Below are the code and all the weights of a small trained network. Each question names an input and a class and asks about switching units off, where a switched-off unit gives its printed mean instead of its output.

import numpy as np


def w(rows, s, z=0):
    codes = np.array(rows[::2]) - 128.0
    scale = np.full(codes.shape[1], s)
    scale[-1] = z or s
    return codes * scale


def norm(h):
    return h / np.sqrt((h * h).mean(-1, keepdims=True) + 1e-5)


def f(y):
    return y / 2 * (1 + np.tanh(0.7978845608 * (y + 0.044715 * y**3)))


def log_softmax(a):
    a = a - a.max(-1, keepdims=True)
    return a - np.log(np.exp(a).sum(-1, keepdims=True))


def net(x, mask):
    res = np.array(x, float).reshape(1, 4) / 4 @ E
    u = 0
    for l in range(2):
        y = f(norm(res) @ A[l][:, :-1].T + A[l][:, -1])
        res = res + np.where(mask[u : u + 7], y, B[l][:, -1]) @ B[l][:, :-1]
        u += 7
    return log_softmax(norm(res)[-1] @ U[:, :-1].T + U[:, -1])


A, B = {}, {}
E = w([
[252,123,155,201],'x0',
[128,129,127,130],'x1',
[117,226,77,78],'x2',
[141,178,242,148],'x3',
],0.003)
A[0] = w([
[118,2,82,112,94],'L0N1',
[164,153,94,113,103],'L0N2',
[236,109,135,130,71],'L0N3',
[143,168,90,137,101],'L0N4',
[241,77,23,144,79],'L0N5',
[197,39,110,159,3],'L0N6',
[88,66,18,157,134],'L0N7',
],0.0083,0.006)
B[0] = w([
[129,106,184,68,217],'L0N1',
[151,139,76,147,127],'L0N2',
[177,88,176,105,178],'L0N3',
[151,140,83,129,126],'L0N4',
[3,192,58,192,220],'L0N5',
[186,48,71,110,152],'L0N6',
[166,85,172,75,254],'L0N7',
],0.015,0.0033)
A[1] = w([
[110,92,119,123,23],'L1N1',
[108,59,68,154,5],'L1N2',
[83,10,192,189,236],'L1N3',
[87,81,92,109,95],'L1N4',
[108,122,169,157,31],'L1N5',
[180,48,77,38,99],'L1N6',
[243,127,151,182,72],'L1N7',
],0.012,0.0021)
B[1] = w([
[146,134,65,224,128],'L1N1',
[254,97,17,128,143],'L1N2',
[60,17,143,171,255],'L1N3',
[223,141,114,177,157],'L1N4',
[115,126,12,109,136],'L1N5',
[216,203,87,82,221],'L1N6',
[200,210,185,200,183],'L1N7',
],0.013,0.0071)
U = w([
[152,48,199,28,248],'0',
[6,45,147,160,43],'1',
[208,46,51,176,151],'2',
[157,77,218,238,114],'3',
[234,209,88,46,13],'4',
[30,215,178,65,67],'5',
[89,199,30,187,183],'6',
[191,226,191,185,169],'7',
],0.014,0.0012)

Each question gives the input, the list of numbers given to net, and the class t.
The units are the neurons (one row each of A and B). Each row of codes is followed by its name. A weight is (code - 128) times the scale printed after its matrix; where a second scale follows, it is the last column's (A, B and U).
mask holds one flag per neuron, layer by layer. A switched-off neuron (its flag False) gives its mean, the last column of its row in B, instead of its output. The means were averaged over made-up inputs and are rounded, as every weight is.
A unit's drop is (log p(t) with every unit on - log p(t) with that unit switched off) / (log p(t) with every unit on - log p(t) with every unit switched off).
The circuit of an input: a set's keep is (log p(t) with only the set's units on - log p(t) with every unit switched off) / (log p(t) with every unit on - log p(t) with every unit switched off). Starting from the 12 units with the biggest drops (on a tie, the unit counted first), units are removed one at a time, each time the one whose removal leaves the highest keep (on an exact tie, the one counted first), for as long as the keep stays at least 0.8.
units of the circuit, in order: the units of the circuit, biggest drop first
most important unit: the unit with the biggest drop
k most important neurons: the k neurons with the biggest drops, biggest first
top k neurons in layer l: the k neurons of layer l with the biggest drops, biggest first
input [3,-7,1,5], class 7: units of the circuit, in order => (L0N5; L1N7)
input [3,6,3,0], class 6: units of the circuit, in order => (L0N5; L1N3; L1N6)
input [-5,-6,0,-4], class 0: most important unit => L0N7
input [4,2,3,0], class 6: 2 most important neurons => (L0N5; L1N3)
input [-7,1,-1,1], class 1: 2 most important neurons => (L0N6; L1N7)
input [-6,-4,0,1], class 1: 4 most important neurons => (L0N6; L1N7; L1N6; L0N7)
input [-4,3,7,7], class 5: units of the circuit, in order => (L1N3; L1N6; L1N7)
input [0,3,4,6], class 5: top 2 neurons in layer 1 => (L1N3; L1N6)
input [-2,-5,-6,-1], class 0: 3 most important neurons => (L0N1; L0N5; L1N6)
input [7,0,1,2], class 7: top 2 neurons in layer 1 => (L1N7; L1N3)
input [-8,-5,3,1], class 5: top 3 neurons in layer 0 => (L0N6; L0N7; L0N3)
input [-3,-7,3,2], class 5: top 3 neurons in layer 1 => (L1N3; L1N6; L1N7)
input [1,6,3,5], class 7: top 3 neurons in layer 0 => (L0N5; L0N1; L0N7)
input [7,6,6,2], class 7: most important unit => L1N3
input [-3,-1,-7,1], class 1: top 2 neurons in layer 0 => (L0N7; L0N3)
input [-1,0,2,1], class 5: top 4 neurons in layer 0 => (L0N7; L0N5; L0N3; L0N6)
input [-2,-8,0,0], class 0: top 3 neurons in layer 1 => (L1N6; L1N7; L1N2)
input [-5,-6,-4,1], class 1: 2 most important neurons => (L0N6; L1N3)
input [0,-2,-2,1], class 1: top 3 neurons in layer 1 => (L1N3; L1N4; L1N2)
input [-1,2,3,-6], class 4: most important unit => L0N7
input [-1,-8,6,2], class 5: 2 most important neurons => (L0N7; L1N3)
input [1,-5,5,1], class 7: top 3 neurons in layer 0 => (L0N5; L0N7; L0N1)
